|   2 | -19 |   0 |  22 |   6 |  14 | -11 |   3 |  25 | -36 | -18 |   4 |  -9 |  12 |  23 |   2 |   7 | -17 |  29 |  25 |  21 |  -3 |  12 |  44 | -16 |  -8 |  -4 |   2 |   7 |  -8 | -10 | -> W > <90>
|  -4 |  -6 |   2 |  44 |  15 |   0 |   4 |   1 |  32 | -22 | -21 |   6 |  12 |   8 |  41 |   1 |   5 | -17 |  41 |   4 |  24 |  10 | -33 |  47 |  -5 | -12 |  27 |   7 |  34 |   1 |  -2 | -> W > <88>
|  -2 | -15 | -10 |  15 |   8 |  -2 |   9 |   4 |   8 |  -9 | -18 |   0 |  13 |  10 |  28 | -15 |  12 | -13 |  16 |  -1 |  25 |   2 |  26 |  53 |  -7 | -15 |   9 |  18 |  34 |   8 |  10 | -> M > <87>
| -21 | -10 |  22 |  15 |   3 | -10 |   8 | -15 | -16 | -16 | -17 | -19 |  14 | -25 |  33 | -10 |  16 |   8 |  13 |  15 |  30 |  16 |  33 |  26 | -50 | -20 |  22 | -18 |   6 |  -1 |  32 | -> G > <95>
|  -6 |  19 | -15 |  25 |  -9 |   4 |   2 |  24 |  55 | -15 |  42 |   5 |  25 |  -2 | -16 |  -8 | -22 |   2 |  -6 | -27 |   6 |  16 |  16 |  20 |  23 |   7 |  36 |   8 |  23 |  -4 | -35 | -> G > <91>
| -19 | -15 |   5 |  -9 |  12 |  -4 |  17 |  -7 | -17 | -19 |   1 | -24 |   7 | -32 |  11 | -37 |  21 |  20 | -21 |   9 |  17 |  22 |  83 |   3 | -24 | -10 |  35 |  20 |  33 |  12 |  51 | -> M > <87>
| -12 |  14 |  -7 |  42 |   0 | -10 |   8 |  28 |  32 |  14 |  41 |   5 |  21 | -18 |   0 | -19 | -22 |   7 |   6 | -34 |   0 |  16 |  13 |  19 |  30 |  20 |  46 |   1 | -10 |   1 | -16 | -> G > <95>
|  -8 |   0 |  -1 |  35 |   0 |  13 |   3 |  25 |  25 |   3 |  15 |   6 |  19 |  -8 |  13 | -18 | -11 |  -5 |  20 | -11 |  -1 |   9 |   9 |  32 |  19 |   4 |  37 |   3 |  -6 |  -2 | -12 | -> G > <95>
|   1 |  -5 |  -3 |  22 |   8 |  -1 |  16 |  17 |  21 |  33 |  -9 |  -2 |  13 |   6 |  15 | -26 |  10 |  -3 |  22 |   0 |  16 |  11 |  17 |  34 |  14 |  -4 |  35 |   3 |  -8 |   5 |  16 | -> M > <92>
|  -7 | -23 |  -4 |  20 |  11 | -45 |  18 |  22 |  18 |  39 | -13 |   9 |  14 |  15 |  20 | -35 |   1 | -12 |  34 |  -8 |  29 |  19 |  28 |  41 |  13 |  -5 |  27 |   9 |  -6 |   4 |   7 | -> M > <92>
|   0 | -25 |  43 |   3 |   4 |  17 | -13 |  -2 |   0 | -20 | -14 | -10 |   9 | -19 |  29 |   7 |   9 | -11 |  38 |  21 |  31 |  18 |   5 |  43 | -28 |  -9 |   5 |  -2 |   6 |  -5 |  -6 | -> G > <91>
|  -5 |  -9 |  -6 |  34 |   3 |  12 |  -6 |   7 |  41 | -56 |   5 |  35 |  11 |  -9 |  21 | -13 | -16 | -14 |   8 |   9 |  19 |  21 |  31 |  45 |   6 |  -1 |  37 |   8 |  46 |  -9 | -18 | -> W > <90>
| -10 |  -2 | -16 |   8 |   9 |  -4 |  14 |  13 |   5 |  53 | -20 |   1 |  13 |   3 |  14 |  -3 |  10 |   1 |  16 | -20 |  -4 |   6 |  35 |  39 |   4 |   1 |   7 |   0 | -13 |  12 |   4 | -> M > <92>
|  -3 | -54 |  31 |   1 |  13 |  -3 | -13 | -25 | -17 | -34 | -66 |  -7 |  -3 |   0 |  53 |   6 |  31 | -21 |  48 |  55 |  39 |   3 |  23 |  69 | -38 | -27 | -15 |   4 |  34 |  -6 |  32 | -> M > <87>
